q188q626: [-10  20 -23 -17  -2   4   0  10  -1  -6  30  -4 -14 -35  19   6 -16   3
   9  10 -11   0]
q188q626: [ -9  15  -7  -9   1  -2  -8   5  -3  -1  21 -14  -7 -18  15  -1 -14  -2
  10  17   1  -7]
q462q283: [  3  -3  -5 -12 -14 -13 -21   7   4 -14 -13  -1  -2 -17  12  11  -4 -14
   4  -7 -14  13]
q247q77: [  1   0  17  -4   0   3   3  -7  -5  -6   2   6   6  -4  -2  -2   9   6
  -6  -5   2 -19]
q723q546: [ 18 -12 -11 -10  -7 -28  16   4  -3  -1  16  -7   8   1   2  14  26  -6
 -15   7   0  11]
q707q492: [-21 -18   8  22  -6 -11 -15  -1 -12  -3 -21  11  -5  20  -5   5 -24 -18
  10 -15   7  10]
q635q522: [ -5  20 -10  17  17  -1 -27 -13   5  -1   3   7   6   4  10  -6 -23   9
   4  18  11   6]
q336q186: [ 21  -3   5  22  -6   1  35   0   7  24  14  23  33  27 -20  -5  17  27
 -25  61  20   3]
[-11   6   1  -8   8 -13   1  27   5  16 -16   0  -9  -4   5   9   8 -11
  10  -7 -14   4] => q336q186
[-13   2  -1 -11   4  -6 -14   5   0  -2 -14  -3 -21  -8  12   4  -6 -16
  19 -30 -16   0] => q336q186
q635q522: [ -6 -34  -5   1  19 -17   7  -1 -15  -6  19 -14 -16 -36 -16  15 -11  17
  -7   9  10   0]
q336q186: [  2  -7   4   3  -1  15  -8 -28  -6 -29  23 -13  15  -4  -4  -7  -3  14
 -12  -1  17  -4]
[-14  -5   3  23  -2   6  36  -8   8  15  14   1 -11 -21   2  12  38 -20
  -4  -3  -5   9] => q462q283
q462q283: [ 10   8  -3  -1  -8  18 -18 -14 -26  21 -10  20  33  -3   0  -4 -18  -4
  -4  -9   5   4]
[ -3   8  -2 -26  10 -46  -6  22 -13 -54  30 -39 -15  33 -37  -1  65  10
 -41  -6  33   0] => q723q546
q723q546: [-10  15   8   4  12  26 -25   0   3  -9 -12   4 -16   8  -4  -9 -18   5
  12  -7  10 -13]
[ -8  16  10 -13 -22  26  -5  -5  -7 -17 -11  10  13 -19  20  -7   0  -8
   9  -3 -13 -11] => q247q77
[ 34  15   1  -5 -10   4 -10  -7   7  21  -6  -8  30   9  20  15 -12  -5
  -9  11   7  12] => q723q546
[-15 -26  -7   5 -10 -20  38  -4  -2   6   5  -1  10 -14  -5  -6  18  -5
   4   3 -15   3] => q723q546
[ 10  10   0 -12  11 -16 -17  17  -6 -32  15   9 -35  13 -10  17  27  -1
 -25  -4   6   0] => q723q546
[-14  23  31 -11 -26  -1   7 -13  17  25  12 -49   6  -4  22  33  32  28
  15 -15  -6  15] => q247q77

q214q590: [-16  10 -30  27  -5 -17 -13 -38  33   8 -30   2  10 -28  -9  21   7   5
  -8  22  -3  -1]
q79q324: [ 16  43   6   5 -17  13  21 -14  -6 -14  30   2 -28 -14   0 -16  -4  20
  35 -11  42 -35]
q968q807: [  4 -17  10  16 -20 -17 -19 -27  14 -21 -35   4  -9 -14  -4  10  16  43
   1 -26   6   0]
[ 19   2  -6 -34  -1 -13  10 -24 -34 -16  20  -1  49  28  16   8  -7  15
  -8   9  21   7] => q79q324
[-12  25   9  17 -10   6   6  29  -7 -16   5  22  -7  -3 -18 -22 -47 -26
 -28 -12   5   1] => q968q807
q365q748: [ 33 -12  27 -28  -7 -10   1  24 -11  -3  -7   4  -8  10 -12  -5  13 -13
 -20  -7  -3   0]
q265q427: [ 13   5  12   8  11  -5  -2   6   1 -15  -1  -1  -7   2   2 -15   3   3
   9   5  -3  -1]
q959q604: [-26 -14  -7   2  13   9   6  -6   6  15  -6  22 -13  13  10   4  30 -19
 -19  29  -6  -7]
q968q807: [ -7   0   5  -5  -1   6  13  25  -2  13  10 -13  -3  17  -3 -25  -9 -52
 -13  34 -17   2]
q265q427: [ -1  16  17  11  10  -6   0   8  -4   0  -5  -3 -23   4   3  -4  -7  -4
  19   8  -5  -8]
q959q604: [-16  -8   6   9  -3  11 -31   7 -17 -21   6 -31  38   8  13   6 -40   8
  15 -23  -2   6]
q998q304: [ 10 -13  -2  31  21  -8   1  10  -2  37 -29  -6  31  15  11  32 -34  17
  14  -2  42 -32]
[ 20   1  10 -42 -19 -22   3  35 -23 -23  11   7 -15  21 -12  -1  20 -12
  29  -3  -3   8] => q365q748
[  4   1  -4  20  15  -8  15  -3  16  12  -3  -5  -2   6  -1 -11 -11   1
  -3  -6 -16 -26] => q998q304
q365q748: [-24  12   4  -2 -14 -11  21  19  34   7  11 -19 -34  -6  -3 -32 -33   3
  19  -5  -7   3]
[ 21  -6   7 -17  -4 -18   4 -20 -15 -15  16 -12  33  18  12  -8  17   8
   6   1  -1   3] => q79q324
[  2 -16 -18  -8 -20  -2  -3   3   0   7   0   8  27 -17  -7   9   1   5
  -8  -4  -3  -2] => q265q427
[-22 -22 -22  -6   6   8   5 -10  10  25   9  13 -15   8 -28  -6   9  -9
 -18   7  -9   9] => q79q324
[ -3   5   3 -22   6  14  13 -15  -6  -4 -28 -13  11  17 -25   9   3   5
  -1  -8 -13  16] => q79q324

q775-q294: [ -2 -11  10 -33 -13  15   2  10  10 -43  26 -29   4  14 -20  -8 -35  10
   5  14  14  -2]
q406-q45: [  6  -5  -3   1  14   3 -10  -2   7  10  -6  -6  -5   2 -11  -5  -1 -11
   3   0   6  -9]
q547-q71: [  2  -7  -6 -11   3 -25  22   7   8  -4 -11 -13  33   3  29  25  28 -18
 -30 -44   9  14]
q906-q913: [-10   3 -15  16  15  21  -4  -1  10  -6  -4   9  -8   6  16   2  11   7
  13 -13  -6  -1]
q273-q877: [ 24 -20 -15  44 -38  29  10  11 -29  29  20  18 -14 -27   3 -19  -1   6
 -14   6  -7 -32]
q615-q276: [ -1 -16   9  16  -9  40  34 -39 -21 -12   5 -31  69 -20 -12 -43   9  11
  54  13 -22   0]
q715-q814: [ -7   3   2   8  -4 -10  -6  12  10  10 -17  -6 -12 -11  -4   0   3 -20
  -5  11 -15  -6]
q715-q814: [-15   8   3   6   5  16  -3  10   2  19 -11 -22 -12 -22  -7   5  26 -34
  11  16 -11 -20]
[  2   6 -10   7  -8  -7   1 -13 -13   5 -10   9  -3 -11  -2  -9   2   6
 -12   6 -12   0] => q273-q877
[ -7  15 -16   5 -15  11   4  14  -8  -4 -21 -15 -24  17 -27 -33 -24   5
  23  56   5 -12] => q547-q71
[ -7  35   1 -13   7   1 -10  18  -6  -7 -11 -14  25  -5  44   6 -11  11
 -11   1 -17   3] => q406-q45
q906-q913: [ -5  10   4 -24  -2  15 -14   7  13   3  -4   3   7   1  14  11   2 -10
 -21 -16  -1 -15]
[ -4   1 -14  -5  -7 -21  -4 -15  -7  -5  15  -4   8  -1 -24 -14   6   9
   5   5   2   9] => q906-q913
[  0   5 -18  44  34  -5  20 -12  -8  -8  17   4 -10   9   5 -12   4   8
  26  12  -9  31] => q906-q913
[ 12  -7   0  -9  10  12 -13 -14  -8   9 -22  13  -6  -1  -6 -31  -5  18
  -3  15  -9 -20] => q406-q45
[-14  27  -8  12 -13 -13 -17  12   2 -18  21 -27  20 -10  33  22  -5   1
 -18 -14  10  14] => q406-q45
q98-q702: [  9 -31  -1  -7 -22  -3 -19  -5  -6 -22   0 -14   1   9 -32  -2 -13 -41
 -21   0 -21   0]
[ 12 -29  38 -24  20  24  17   1   5   0  -7  47 -39  20 -38 -15  14   1
 -12  13 -27 -13] => q406-q45
[  5   4 -11  -5  -1  16   8 -18   9   7   3  -4 -15  -6   8  16  26  -2
  14  -1 -10   1] => q715-q814
q406-q45: [ -9  34 -15  -7   3   0 -22   7 -21   3  -4 -17  38   7  57  -3  -6  16
 -11   8   5   7]
q547-q71: [  8  -6   0   5   8 -16 -14   7   7  16   7  22  12   3   7   3  12  12
  -3 -16  -2  12]
q98-q702: [ 12  -9  11  -5  -4  15   1  -4   0   8   6  -5   7  -2  -2  -6   8 -12
  -7   6  -7   7]
q273-q877: [ 4  0 21  4  2 18 23 23 26  4  8 -4  4  9  7 17 -4  8  9 -9  6 -1]
[  4 -21  31 -32  19  23   8   0   7  -5  -9  52 -35  15 -22 -17   4   5
 -11  22 -27 -12] => q406-q45
[ -5  -4  -8  15  12   9  15  -5  -9  -9  -2  15   0   6  -1 -11   8   5
   5  -9  -2  10] => q906-q913
[ -4 -17   8   1 -18 -15 -23  -4  -8 -30 -12   1 -11  22   5   0  -4 -10
  -8 -18   2  -3] => q98-q702
[ 13 -10  32 -19  13   4  -5   6  26  -5   5  -6  24  -1   6   3  30   9
   3 -51  -1  -5] => q547-q71
[ 0 36  7  1 18  6 34 17  8 35 12 21  3 -5 25  6 10 29 19  4  9  1] => q98-q702
[  6   1  17 -16  16  12 -10   4   1   5  -3  18 -12   3  -2  -8   2  -2
  -8   3 -11   3] => q406-q45
[ -9   0   5   6  -2 -16  -9  -1  -2  -7  -3   5   2   3   4   6   7  19
  -7 -14  15 -10] => q98-q702
